Here is a tiny trained network, its code and every weight. The questions are about switching its units off for an input and a class, where a switched-off unit gives its printed mean instead of its output.

import numpy as np


def w(rows, s, z=0):
    codes = np.array(rows[::2]) - 128.0
    scale = np.full(codes.shape[1], s)
    scale[-1] = z or s
    return codes * scale


def f(y):
    return np.maximum(y, 0)


def log_softmax(a):
    a = a - a.max(-1, keepdims=True)
    return a - np.log(np.exp(a).sum(-1, keepdims=True))


def net(x, mask):
    res = np.array(x, float).reshape(1, 4) / 4 @ E
    y = f(res @ A[0][:, :-1].T + A[0][:, -1])
    res = res + np.where(mask, y, B[0][:, -1]) @ B[0][:, :-1]
    return log_softmax(res[-1] @ U[:, :-1].T + U[:, -1])


A, B = {}, {}
E = w([
[82,163,2,224,145,111,81,238,102,191,143],'x0',
[231,225,167,166,172,122,160,188,165,145,99],'x1',
[162,114,78,125,119,140,200,67,65,244,45],'x2',
[175,226,100,127,23,177,52,72,102,131,151],'x3',
],0.0065)
A[0] = w([
[106,142,189,137,132,120,67,168,160,5,168,76],'neuron 0',
[134,175,113,116,38,144,78,90,111,134,144,72],'neuron 1',
[163,83,224,91,102,135,169,21,137,67,121,3],'neuron 2',
[73,59,115,117,68,123,105,69,124,116,146,80],'neuron 3',
[82,125,65,135,120,126,96,164,119,150,145,68],'neuron 4',
[163,168,145,143,33,149,96,65,127,110,142,111],'neuron 5',
[96,28,172,135,214,122,197,143,139,117,120,90],'neuron 6',
[64,56,112,107,97,133,99,59,87,97,139,54],'neuron 7',
[162,106,108,132,107,129,192,54,98,223,60,55],'neuron 8',
[237,198,184,132,176,125,148,142,131,117,110,6],'neuron 9',
[156,160,120,117,141,116,147,140,132,125,128,23],'neuron 10',
],0.013,0.0021)
B[0] = w([
[109,66,99,73,75,157,121,24,75,130,212,224],'neuron 0',
[117,80,127,85,232,82,149,156,121,99,75,215],'neuron 1',
[82,138,18,221,132,125,66,205,78,190,120,249],'neuron 2',
[159,191,185,146,75,139,180,136,195,134,132,193],'neuron 3',
[124,155,97,188,117,133,94,164,109,165,104,190],'neuron 4',
[172,143,130,75,232,86,144,139,129,89,87,220],'neuron 5',
[184,150,135,54,232,90,132,133,121,76,64,218],'neuron 6',
[156,147,227,166,79,161,174,129,186,151,89,200],'neuron 7',
[99,76,119,78,82,146,93,55,104,83,253,230],'neuron 8',
[127,160,223,166,55,152,177,141,203,142,89,208],'neuron 9',
[113,107,134,154,120,140,159,125,164,152,109,146],'neuron 10',
],0.012,0.013)
U = w([
[164,120,136,39,255,64,149,122,119,77,82,160],'0',
[94,62,120,65,72,176,112,28,94,107,238,70],'1',
[145,174,219,168,52,178,200,120,215,156,108,6],'2',
[82,146,38,225,134,129,54,188,72,195,124,230],'3',
],0.0076,0.0016)

Each question gives the input, the list of numbers given to net, and the class t.
The units are the neurons (one row each of A and B). Each row of codes is followed by its name. A weight is (code - 128) times the scale printed after its matrix; where a second scale follows, it is the last column's (A, B and U).
mask holds one flag per neuron, in row order. A switched-off neuron (its flag False) gives its mean, the last column of its row in B, instead of its output. The means were averaged over made-up inputs and are rounded, as every weight is.
A unit's drop is (log p(t) with every unit on - log p(t) with that unit switched off) / (log p(t) with every unit on - log p(t) with every unit switched off).
The circuit of an input: a set's keep is (log p(t) with only the set's units on - log p(t) with every unit switched off) / (log p(t) with every unit on - log p(t) with every unit switched off). Starting from all 11 units, units are removed one at a time, each time the one whose removal leaves the highest keep (on an exact tie, the one counted first), for as long as the keep stays at least 0.8.
units of the circuit, in order: the units of the circuit, biggest drop first
unit that matters most: the unit with the biggest drop
top k neurons: the k neurons with the biggest drops, biggest first
drop of u: that unit's drop, to one decimal
input [-6,0,-2,-5], class 3: top 3 neurons	(neuron 2; neuron 5; neuron 1)
input [5,6,7,2], class 1: units of the circuit, in order	(neuron 8)
input [3,8,8,2], class 1: top 3 neurons	(neuron 8; neuron 7; neuron 3)
input [3,5,7,8], class 0: top 2 neurons	(neuron 1; neuron 5)
input [-7,-1,6,-3], class 3: top 2 neurons	(neuron 2; neuron 0)
input [-4,-4,-2,3], class 2: top 3 neurons	(neuron 7; neuron 3; neuron 6)
input [-3,5,6,-1], class 1: top 3 neurons	(neuron 8; neuron 7; neuron 3)
input [-4,-5,-2,5], class 0: top 4 neurons	(neuron 5; neuron 1; neuron 9; neuron 4)
input [7,-3,-7,-6], class 1: top 3 neurons	(neuron 0; neuron 2; neuron 5)
input [2,7,-7,1], class 1: top 2 neurons	(neuron 0; neuron 7)
input [7,-7,5,3], class 2: top 2 neurons	(neuron 2; neuron 7)
input [1,1,-5,-4], class 1: top 2 neurons	(neuron 0; neuron 5)
input [-4,-8,7,-2], class 2: top 3 neurons	(neuron 7; neuron 3; neuron 0)
input [5,-3,-5,5], class 0: top 2 neurons	(neuron 2; neuron 8)
input [0,8,-7,1], class 2: unit that matters most	neuron 9
input [-7,-8,6,2], class 2: drop of neuron 3	1.8
input [-1,-6,-1,8], class 0: drop of neuron 1	1.2
input [-6,3,3,4], class 3: drop of neuron 2	1.6
